Below is a small trained network, with its code and all its weights. Each question gives an input and a class and asks what happens when units are switched off, that is, made to give their printed mean instead of their output.

import numpy as np


def w(rows, s, z=0):
    codes = np.array(rows[::2]) - 128.0
    scale = np.full(codes.shape[1], s)
    scale[-1] = z or s
    return codes * scale


def norm(h):
    return h / np.sqrt((h * h).mean(-1, keepdims=True) + 1e-5)


def f(y):
    return y / 2 * (1 + np.tanh(0.7978845608 * (y + 0.044715 * y**3)))


def log_softmax(a):
    a = a - a.max(-1, keepdims=True)
    return a - np.log(np.exp(a).sum(-1, keepdims=True))


def net(x, mask):
    res = np.array(x, float).reshape(1, 2) / 4 @ E
    u = 0
    for l in range(3):
        y = f(norm(res) @ A[l][:, :-1].T + A[l][:, -1])
        res = res + np.where(mask[u : u + 6], y, B[l][:, -1]) @ B[l][:, :-1]
        u += 6
    return log_softmax(norm(res)[-1] @ U[:, :-1].T + U[:, -1])


A, B = {}, {}
E = w([
[176,85,77,195],'x0',
[92,2,112,106],'x1',
],0.0069)
A[0] = w([
[149,155,111,132,245],'L0N1',
[198,141,66,169,33],'L0N2',
[119,255,120,170,10],'L0N3',
[159,99,114,128,59],'L0N4',
[142,139,143,139,65],'L0N5',
[146,169,117,165,237],'L0N6',
],0.011,0.0014)
B[0] = w([
[100,147,145,142,159],'L0N1',
[74,196,147,35,196],'L0N2',
[254,131,252,140,255],'L0N3',
[119,147,69,154,139],'L0N4',
[163,95,150,178,127],'L0N5',
[155,179,174,141,183],'L0N6',
],0.0074,0.0065)
A[1] = w([
[133,102,147,80,146],'L1N1',
[144,196,217,103,249],'L1N2',
[170,137,146,175,79],'L1N3',
[181,86,229,96,202],'L1N4',
[248,8,93,233,66],'L1N5',
[65,103,254,113,158],'L1N6',
],0.0077,0.0021)
B[1] = w([
[210,111,109,78,149],'L1N1',
[92,74,36,242,254],'L1N2',
[65,98,127,120,138],'L1N3',
[202,176,176,137,213],'L1N4',
[2,71,112,120,170],'L1N5',
[152,150,152,120,190],'L1N6',
],0.0099,0.0067)
A[2] = w([
[88,199,147,170,206],'L2N1',
[127,78,197,92,146],'L2N2',
[102,124,59,174,124],'L2N3',
[96,89,108,175,192],'L2N4',
[1,142,124,50,246],'L2N5',
[231,75,191,19,7],'L2N6',
],0.0066,0.0011)
B[2] = w([
[202,186,160,185,195],'L2N1',
[224,188,118,80,176],'L2N2',
[1,206,92,94,161],'L2N3',
[95,77,173,64,171],'L2N4',
[174,71,182,167,254],'L2N5',
[127,158,149,38,228],'L2N6',
],0.0063,0.0026)
U = w([
[218,198,197,231,215],'0',
[181,117,199,17,123],'1',
[22,210,43,189,3],'2',
[6,9,100,104,86],'3',
],0.016,0.0036)

Each question gives the input, the list of numbers given to net, and the class t.
The units are the neurons (one row each of A and B). Each row of codes is followed by its name. A weight is (code - 128) times the scale printed after its matrix; where a second scale follows, it is the last column's (A, B and U).
mask holds one flag per neuron, layer by layer. A switched-off neuron (its flag False) gives its mean, the last column of its row in B, instead of its output. The means were averaged over made-up inputs and are rounded, as every weight is.
A unit's drop is (log p(t) with every unit on - log p(t) with that unit switched off) / (log p(t) with every unit on - log p(t) with every unit switched off).
The circuit of an input: a set's keep is (log p(t) with only the set's units on - log p(t) with every unit switched off) / (log p(t) with every unit on - log p(t) with every unit switched off). Starting from the 12 units with the biggest drops (on a tie, the unit counted first), units are removed one at a time, each time the one whose removal leaves the highest keep (on an exact tie, the one counted first), for as long as the keep stays at least 0.8.
units of the circuit, in order: the units of the circuit, biggest drop first
most important unit: the unit with the biggest drop
top k neurons: the k neurons with the biggest drops, biggest first
k most important neurons of layer l: the k neurons of layer l with the biggest drops, biggest first
drop when u is switched off: that unit's drop, to one decimal
input [-1,1], class 1: top neuron : L1N2
input [7,-1], class 2: units of the circuit, in order : L0N2, L0N3
input [-2,1], class 1: top 3 neurons : L1N2, L0N6, L0N3
input [5,1], class 2: 2 most important neurons of layer 0 : L0N4, L0N2
input [8,1], class 2: top 4 neurons : L0N2, L0N3, L1N5, L1N4
input [-2,3], class 1: top 2 neurons : L1N2, L0N3
input [-3,1], class 1: top 2 neurons : L0N6, L1N2
input [8,0], class 2: top 2 neurons : L0N2, L1N4
input [1,5], class 3: 2 most important neurons of layer 0 : L0N2, L0N3
input [7,-3], class 2: top 2 neurons : L1N2, L0N3
input [-2,2], class 1: top 3 neurons : L1N2, L0N3, L0N6
input [1,3], class 3: drop when L0N2 is switched off : 0.6
input [-4,8], class 1: drop when L1N2 is switched off : 2.6
input [-3,8], class 1: drop when L1N2 is switched off : 3.1
input [1,4], class 3: most important unit : L0N2
